Below are the code and all the weights of a small trained network. Each question names an input and a class and asks about switching units off, where a switched-off unit gives its printed mean instead of its output.

import numpy as np


def w(rows, s, z=0):
    codes = np.array(rows[::2]) - 128.0
    scale = np.full(codes.shape[1], s)
    scale[-1] = z or s
    return codes * scale


def f(y):
    return np.maximum(y, 0)


def log_softmax(a):
    a = a - a.max(-1, keepdims=True)
    return a - np.log(np.exp(a).sum(-1, keepdims=True))


def net(x, mask):
    res = np.array(x, float).reshape(1, 8) / 4 @ E
    y = f(res @ A[0][:, :-1].T + A[0][:, -1])
    res = res + np.where(mask, y, B[0][:, -1]) @ B[0][:, :-1]
    return log_softmax(res[-1] @ U[:, :-1].T + U[:, -1])


A, B = {}, {}
E = w([
[82,27,95,224,166,73,87],'x0',
[120,132,133,122,138,123,124],'x1',
[126,130,131,129,128,127,128],'x2',
[133,182,84,167,255,129,230],'x3',
[130,127,127,134,124,131,131],'x4',
[131,220,52,134,55,19,109],'x5',
[179,51,171,88,130,14,209],'x6',
[127,130,129,127,130,127,125],'x7',
],0.01)
A[0] = w([
[121,181,116,91,163,151,201,74],'N0',
[93,175,78,164,136,213,94,91],'N1',
[144,176,90,157,130,191,56,73],'N2',
[115,205,15,157,63,52,146,59],'N3',
[120,109,198,62,40,134,50,113],'N4',
[196,82,183,104,152,79,192,192],'N5',
[199,178,194,75,142,166,148,54],'N6',
[129,103,132,171,120,222,142,135],'N7',
[91,185,119,148,131,160,101,150],'N8',
[118,195,63,179,255,119,244,4],'N9',
[63,178,104,176,126,204,108,92],'N10',
[164,181,140,192,182,125,159,12],'N11',
[92,70,92,230,155,82,92,74],'N12',
[168,95,156,92,121,56,217,54],'N13',
[102,74,71,166,184,105,99,105],'N14',
[104,38,190,116,181,236,165,60],'N15',
[35,45,71,221,190,54,84,135],'N16',
[166,228,142,63,99,149,167,84],'N17',
[135,188,29,138,75,42,110,120],'N18',
],0.0082,0.0017)
B[0] = w([
[148,183,113,176,29,164,100,186],'N0',
[178,83,77,90,163,44,90,215],'N1',
[173,133,117,118,157,82,83,202],'N2',
[15,44,182,80,206,174,177,226],'N3',
[135,155,157,228,38,131,66,216],'N4',
[134,65,75,131,167,54,87,207],'N5',
[141,212,120,72,149,185,162,189],'N6',
[71,126,135,91,176,103,110,188],'N7',
[154,101,94,87,169,77,106,186],'N8',
[84,116,158,254,24,130,18,254],'N9',
[158,79,32,74,175,9,67,210],'N10',
[125,126,143,169,58,122,68,176],'N11',
[222,197,122,108,124,222,171,212],'N12',
[198,66,65,64,170,38,67,195],'N13',
[169,159,110,122,127,206,147,192],'N14',
[17,55,197,105,185,160,158,242],'N15',
[188,221,107,76,86,183,199,247],'N16',
[193,189,130,68,124,208,200,207],'N17',
[16,97,198,128,193,153,178,221],'N18',
],0.0071,0.012)
U = w([
[23,100,171,97,194,156,156,175],'0',
[186,110,62,92,164,29,94,38],'1',
[206,179,108,92,95,212,179,39],'2',
[107,128,141,197,7,129,69,247],'3',
],0.012,0.0015)

Each question gives the input, the list of numbers given to net, and the class t.
The units are the neurons (one row each of A and B). Each row of codes is followed by its name. A weight is (code - 128) times the scale printed after its matrix; where a second scale follows, it is the last column's (A, B and U).
mask holds one flag per neuron, in row order. A switched-off neuron (its flag False) gives its mean, the last column of its row in B, instead of its output. The means were averaged over made-up inputs and are rounded, as every weight is.
A unit's drop is (log p(t) with every unit on - log p(t) with that unit switched off) / (log p(t) with every unit on - log p(t) with every unit switched off).
The circuit of an input: a set's keep is (log p(t) with only the set's units on - log p(t) with every unit switched off) / (log p(t) with every unit on - log p(t) with every unit switched off). Starting from the 12 units with the biggest drops (on a tie, the unit counted first), units are removed one at a time, each time the one whose removal leaves the highest keep (on an exact tie, the one counted first), for as long as the keep stays at least 0.8.
units of the circuit, in order: the units of the circuit, biggest drop first
most important unit: the unit with the biggest drop
k most important neurons: the k neurons with the biggest drops, biggest first
drop when u is switched off: that unit's drop, to one decimal
input [-5,7,5,7,4,8,2,4], class 0: most important unit => N3
input [-3,-3,7,8,-5,-7,3,3], class 3: 2 most important neurons => (N9, N0)
input [-7,4,8,-5,6,-1,8,-6], class 1: 4 most important neurons => (N13, N5, N16, N12)
input [6,-6,4,4,-6,-1,-5,2], class 2: 3 most important neurons => (N16, N12, N14)
input [2,1,-3,6,8,8,-4,8], class 0: 2 most important neurons => (N3, N18)
input [8,7,-6,-1,-7,-5,2,-1], class 2: 2 most important neurons => (N16, N12)
input [8,-7,-1,-8,1,-7,4,2], class 2: 3 most important neurons => (N16, N12, N9)
input [-1,-2,-4,6,2,4,5,1], class 3: 2 most important neurons => (N9, N10)
input [5,6,-7,2,-8,-6,7,1], class 1: 3 most important neurons => (N13, N5, N3)
input [4,-2,6,6,7,-1,-6,-3], class 1: 3 most important neurons => (N10, N1, N4)
input [-3,5,2,-6,8,6,0,-4], class 0: 4 most important neurons => (N3, N18, N9, N0)
input [7,6,5,1,-3,2,-7,-8], class 1: 3 most important neurons => (N10, N1, N17)
input [-4,-5,6,-7,4,7,5,-3], class 0: drop when N3 is switched off => 0.7
input [4,-2,-7,-2,1,6,-6,0], class 0: drop when N18 is switched off => 1.0
input [8,-6,-7,7,7,7,-1,6], class 2: units of the circuit, in order => (N16)
input [-4,0,-3,4,-3,5,-8,7], class 1: drop when N17 is switched off => 0.0
